Below are the code and all the weights of a small trained network. Each question names an input and a class and asks about switching units off, where a switched-off unit gives its printed mean instead of its output.

import numpy as np


def w(rows, s, z=0):
    codes = np.array(rows[::2]) - 128.0
    scale = np.full(codes.shape[1], s)
    scale[-1] = z or s
    return codes * scale


def norm(h):
    return h / np.sqrt((h * h).mean(-1, keepdims=True) + 1e-5)


def f(y):
    return np.maximum(y, 0)


def log_softmax(a):
    a = a - a.max(-1, keepdims=True)
    return a - np.log(np.exp(a).sum(-1, keepdims=True))


def net(x, mask):
    res = np.array(x, float).reshape(1, 4) / 4 @ E
    u = 0
    for l in range(3):
        y = f(norm(res) @ A[l][:, :-1].T + A[l][:, -1])
        res = res + np.where(mask[u : u + 6], y, B[l][:, -1]) @ B[l][:, :-1]
        u += 6
    return log_softmax(norm(res)[-1] @ U[:, :-1].T + U[:, -1])


A, B = {}, {}
E = w([
[189,42,74,159,116,165,220,197,3,132,166,157],'x0',
[99,35,223,30,204,94,67,127,157,72,246,55],'x1',
[162,100,156,171,215,51,63,198,112,221,30,100],'x2',
[48,146,247,81,104,148,184,35,10,91,13,81],'x3',
],0.006)
A[0] = w([
[109,153,102,146,136,130,101,123,137,146,2,124,6],'L0N0',
[147,135,104,154,112,115,132,141,106,135,77,144,77],'L0N1',
[114,187,56,135,97,138,205,101,120,110,63,160,113],'L0N2',
[162,105,59,166,126,105,186,162,14,138,109,139,7],'L0N3',
[197,106,44,161,140,114,114,191,171,151,152,137,26],'L0N4',
[145,121,71,157,111,129,188,143,49,134,99,144,95],'L0N5',
],0.012,0.0016)
B[0] = w([
[153,162,155,95,182,23,122,115,177,69,43,122,220],'L0N0',
[166,113,195,23,139,76,136,142,154,118,156,150,191],'L0N1',
[105,166,186,218,65,161,83,39,32,82,215,2,242],'L0N2',
[147,32,97,139,161,249,198,165,173,37,38,120,243],'L0N3',
[32,130,3,203,112,80,112,149,168,177,183,188,244],'L0N4',
[107,110,176,80,198,248,173,144,83,192,119,148,228],'L0N5',
],0.0084,0.012)
A[1] = w([
[147,203,159,112,105,49,120,119,144,151,3,166,53],'L1N0',
[117,78,138,43,137,89,109,130,136,126,203,114,151],'L1N1',
[174,93,132,120,101,207,195,172,97,185,59,172,52],'L1N2',
[174,195,149,130,50,139,118,102,72,184,138,113,3],'L1N3',
[155,168,146,102,151,168,122,127,104,123,64,94,134],'L1N4',
[204,73,99,134,112,104,88,176,134,184,150,118,177],'L1N5',
],0.014,0.0021)
B[1] = w([
[244,145,162,170,170,75,130,166,159,177,101,61,225],'L1N0',
[131,87,166,47,138,94,126,123,131,23,109,156,218],'L1N1',
[148,77,109,152,151,195,164,199,111,41,92,62,255],'L1N2',
[47,165,167,160,94,144,121,50,138,108,120,135,171],'L1N3',
[144,151,55,179,113,116,118,125,191,157,148,165,234],'L1N4',
[121,144,107,173,81,152,161,58,144,186,60,216,187],'L1N5',
],0.012,0.0091)
A[2] = w([
[169,101,139,66,104,239,110,225,97,176,143,131,71],'L2N0',
[89,119,44,111,165,98,83,168,161,222,231,188,154],'L2N1',
[80,92,167,27,188,101,101,159,96,101,129,202,1],'L2N2',
[136,121,2,110,99,85,80,196,200,192,227,178,32],'L2N3',
[144,199,201,146,204,141,114,99,100,215,126,27,191],'L2N4',
[173,117,80,56,170,225,162,212,72,179,198,107,5],'L2N5',
],0.0097,0.0012)
B[2] = w([
[111,116,137,109,187,121,145,133,130,91,92,107,203],'L2N0',
[49,124,143,163,111,57,148,188,98,146,154,234,235],'L2N1',
[165,104,81,107,130,137,109,85,154,128,167,143,210],'L2N2',
[10,136,162,153,140,54,60,166,56,149,142,167,254],'L2N3',
[155,154,151,95,117,107,125,184,114,197,163,118,231],'L2N4',
[145,110,171,109,200,116,151,190,102,74,81,78,217],'L2N5',
],0.013,0.0072)
U = w([
[159,68,129,29,138,88,76,69,198,64,157,166,158],'0',
[6,106,73,180,127,71,87,182,127,154,162,239,190],'1',
[152,123,78,83,104,174,80,144,132,222,142,139,3],'2',
[158,80,61,130,101,137,114,95,178,206,100,188,35],'3',
[122,59,100,168,188,210,176,197,124,72,74,96,197],'4',
[73,200,178,172,69,153,103,48,113,113,164,79,138],'5',
[225,171,160,141,160,50,95,168,189,206,90,76,224],'6',
[132,160,93,80,104,132,118,151,116,182,126,147,4],'7',
],0.011,0.0039)

Each question gives the input, the list of numbers given to net, and the class t.
The units are the neurons (one row each of A and B). Each row of codes is followed by its name. A weight is (code - 128) times the scale printed after its matrix; where a second scale follows, it is the last column's (A, B and U).
mask holds one flag per neuron, layer by layer. A switched-off neuron (its flag False) gives its mean, the last column of its row in B, instead of its output. The means were averaged over made-up inputs and are rounded, as every weight is.
A unit's drop is (log p(t) with every unit on - log p(t) with that unit switched off) / (log p(t) with every unit on - log p(t) with every unit switched off).
The circuit of an input: a set's keep is (log p(t) with only the set's units on - log p(t) with every unit switched off) / (log p(t) with every unit on - log p(t) with every unit switched off). Starting from the 12 units with the biggest drops (on a tie, the unit counted first), units are removed one at a time, each time the one whose removal leaves the highest keep (on an exact tie, the one counted first), for as long as the keep stays at least 0.8.
units of the circuit, in order: the units of the circuit, biggest drop first
most important unit: the unit with the biggest drop
top k neurons: the k neurons with the biggest drops, biggest first
top k neurons in layer l: the k neurons of layer l with the biggest drops, biggest first
drop of u: that unit's drop, to one decimal
input [-3,1,-3,5], class 5: most important unit	L0N0
input [6,8,6,0], class 0: top 2 neurons	L0N5, L1N1
input [-3,4,-5,7], class 0: top 3 neurons in layer 0	L0N2, L0N0, L0N3
input [-6,-2,-1,8], class 6: units of the circuit, in order	L1N0, L0N0
input [2,1,-7,-2], class 0: units of the circuit, in order	L0N3, L1N1
input [-1,7,7,5], class 6: top 2 neurons	L0N4, L0N5
input [2,6,5,-2], class 1: top 2 neurons	L0N1, L0N4
input [2,-6,-6,6], class 5: top 2 neurons	L0N2, L1N3
input [-4,-8,1,1], class 6: top 2 neurons	L0N0, L1N0
input [-4,6,7,-2], class 0: top 4 neurons	L1N1, L0N4, L0N0, L1N4
input [-5,7,-2,-4], class 0: top 2 neurons	L1N1, L0N4
input [-6,-6,1,7], class 6: top 2 neurons	L0N0, L1N0
input [-2,-6,5,7], class 6: drop of L0N0	0.1
input [8,3,-3,-7], class 1: units of the circuit, in order	L0N4
input [1,-6,-3,6], class 5: drop of L0N2	1.8
input [-1,-3,-2,6], class 5: drop of L0N2	1.4
